Below are the code and all the weights of a small trained network. Each question names an input and a class and asks about switching units off, where a switched-off unit gives its printed mean instead of its output.

import numpy as np


def w(rows, s, z=0):
    codes = np.array(rows[::2]) - 128.0
    scale = np.full(codes.shape[1], s)
    scale[-1] = z or s
    return codes * scale


def norm(h):
    return h / np.sqrt((h * h).mean(-1, keepdims=True) + 1e-5)


def f(y):
    return np.maximum(y, 0)


def log_softmax(a):
    a = a - a.max(-1, keepdims=True)
    return a - np.log(np.exp(a).sum(-1, keepdims=True))


def net(x, mask):
    res = np.array(x, float).reshape(1, 6) / 4 @ E
    u = 0
    for l in range(3):
        y = f(norm(res) @ A[l][:, :-1].T + A[l][:, -1])
        res = res + np.where(mask[u : u + 3], y, B[l][:, -1]) @ B[l][:, :-1]
        u += 3
    return log_softmax(norm(res)[-1] @ U[:, :-1].T + U[:, -1])


A, B = {}, {}
E = w([
[126,127,129,130,128,130],'x0',
[132,130,121,126,123,126],'x1',
[27,196,101,87,68,112],'x2',
[146,151,119,80,130,246],'x3',
[162,135,94,109,120,117],'x4',
[176,156,209,100,45,111],'x5',
],0.012)
A[0] = w([
[8,85,253,124,166,157,142],'L0N1',
[130,249,53,116,47,99,111],'L0N2',
[213,128,149,213,177,124,254],'L0N3',
],0.0066,0.0069)
B[0] = w([
[219,142,2,1,93,95,182],'L0N1',
[50,92,157,46,126,182,185],'L0N2',
[30,123,120,47,85,164,255],'L0N3',
],0.0089,0.0076)
A[1] = w([
[87,89,128,220,131,25,130],'L1N1',
[138,126,75,6,113,118,253],'L1N2',
[248,2,190,150,202,155,179],'L1N3',
],0.0091,0.0027)
B[1] = w([
[210,201,81,199,93,147,163],'L1N1',
[125,6,172,220,147,132,254],'L1N2',
[16,162,97,89,54,92,166],'L1N3',
],0.013,0.012)
A[2] = w([
[169,155,253,73,93,95,1],'L2N1',
[133,138,108,111,145,208,230],'L2N2',
[127,145,138,185,104,90,228],'L2N3',
],0.016,0.0032)
B[2] = w([
[128,120,20,150,254,106,222],'L2N1',
[226,190,155,130,100,37,228],'L2N2',
[199,133,179,59,115,221,255],'L2N3',
],0.014,0.0058)
U = w([
[145,154,7,127,214,106,162],'0',
[230,227,152,92,60,140,170],'1',
[140,78,139,124,98,127,154],'2',
[15,175,119,46,37,118,124],'3',
[144,97,161,131,125,153,147],'4',
[146,91,150,123,113,149,121],'5',
[95,191,206,179,139,168,2],'6',
],0.013,0.0085)

Each question gives the input, the list of numbers given to net, and the class t.
The units are the neurons (one row each of A and B). Each row of codes is followed by its name. A weight is (code - 128) times the scale printed after its matrix; where a second scale follows, it is the last column's (A, B and U).
mask holds one flag per neuron, layer by layer. A switched-off neuron (its flag False) gives its mean, the last column of its row in B, instead of its output. The means were averaged over made-up inputs and are rounded, as every weight is.
A unit's drop is (log p(t) with every unit on - log p(t) with that unit switched off) / (log p(t) with every unit on - log p(t) with every unit switched off).
The circuit of an input: a set's keep is (log p(t) with only the set's units on - log p(t) with every unit switched off) / (log p(t) with every unit on - log p(t) with every unit switched off). Starting from all 9 units, units are removed one at a time, each time the one whose removal leaves the highest keep (on an exact tie, the one counted first), for as long as the keep stays at least 0.8.
circuit, biggest first: the units of the circuit, biggest drop first
top k neurons: the k neurons with the biggest drops, biggest first
top k neurons in layer l: the k neurons of layer l with the biggest drops, biggest first
drop when u is switched off: that unit's drop, to one decimal
input [-2,1,6,-7,-1,3], class 1: top neuron in layer 2 => [L2N3]
input [0,-2,-4,-8,8,2], class 1: circuit, biggest first => [L1N1; L2N3]
input [6,7,7,7,3,0], class 1: top 3 neurons => [L2N2; L1N3; L0N3]
input [-1,0,4,1,-2,5], class 0: top 2 neurons in layer 1 => [L1N3; L1N1]
input [2,0,8,-8,-2,-2], class 1: top 3 neurons => [L1N1; L0N3; L2N3]
input [-4,3,7,-8,6,-4], class 1: top 2 neurons => [L1N1; L0N3]
input [-7,-2,-2,0,8,-6], class 2: top 4 neurons => [L2N1; L0N3; L1N2; L1N1]
input [-2,3,-4,6,3,6], class 0: circuit, biggest first => [L2N1; L2N3]
input [-2,1,-7,2,5,-6], class 3: circuit, biggest first => [L1N3; L2N1]
input [6,8,4,-2,7,5], class 5: top 2 neurons => [L1N2; L0N3]
input [-7,6,7,7,-1,1], class 1: top 3 neurons => [L2N2; L1N3; L0N3]
input [-3,7,4,7,-6,-2], class 1: top 2 neurons => [L2N2; L2N1]
input [8,-6,5,-8,5,-3], class 1: circuit, biggest first => [L1N1; L2N3]
input [7,-3,1,6,-1,8], class 0: top neuron in layer 2 => [L2N1]
input [-2,-6,3,-7,-5,-4], class 1: top 2 neurons in layer 2 => [L2N3; L2N1]
input [5,-4,-8,-1,6,3], class 3: top 2 neurons => [L1N3; L0N1]
input [4,1,6,4,-6,8], class 0: circuit, biggest first => [L2N1; L0N3]
input [7,5,-8,7,3,-2], class 3: top 2 neurons => [L1N3; L1N1]
input [-8,7,0,-5,7,-6], class 4: top 3 neurons => [L2N1; L2N3; L2N2]
input [6,-5,0,3,6,-4], class 2: circuit, biggest first => [L2N1]
input [-6,-2,4,-2,7,5], class 2: top 2 neurons => [L1N2; L0N2]
input [2,-5,-7,0,2,1], class 3: top 2 neurons => [L1N3; L0N1]
input [3,-7,-6,4,7,-4], class 2: top 4 neurons => [L0N3; L2N1; L1N3; L2N2]
input [-2,8,4,-5,-5,5], class 5: top 4 neurons => [L2N3; L0N1; L0N2; L2N2]
input [3,-6,5,-3,-4,-4], class 5: top 2 neurons in layer 1 => [L1N3; L1N2]
input [6,-2,-7,5,-6,6], class 3: drop when L1N1 is switched off => 0.1
input [3,-1,-7,0,6,-4], class 3: top neuron in layer 1 => [L1N3]
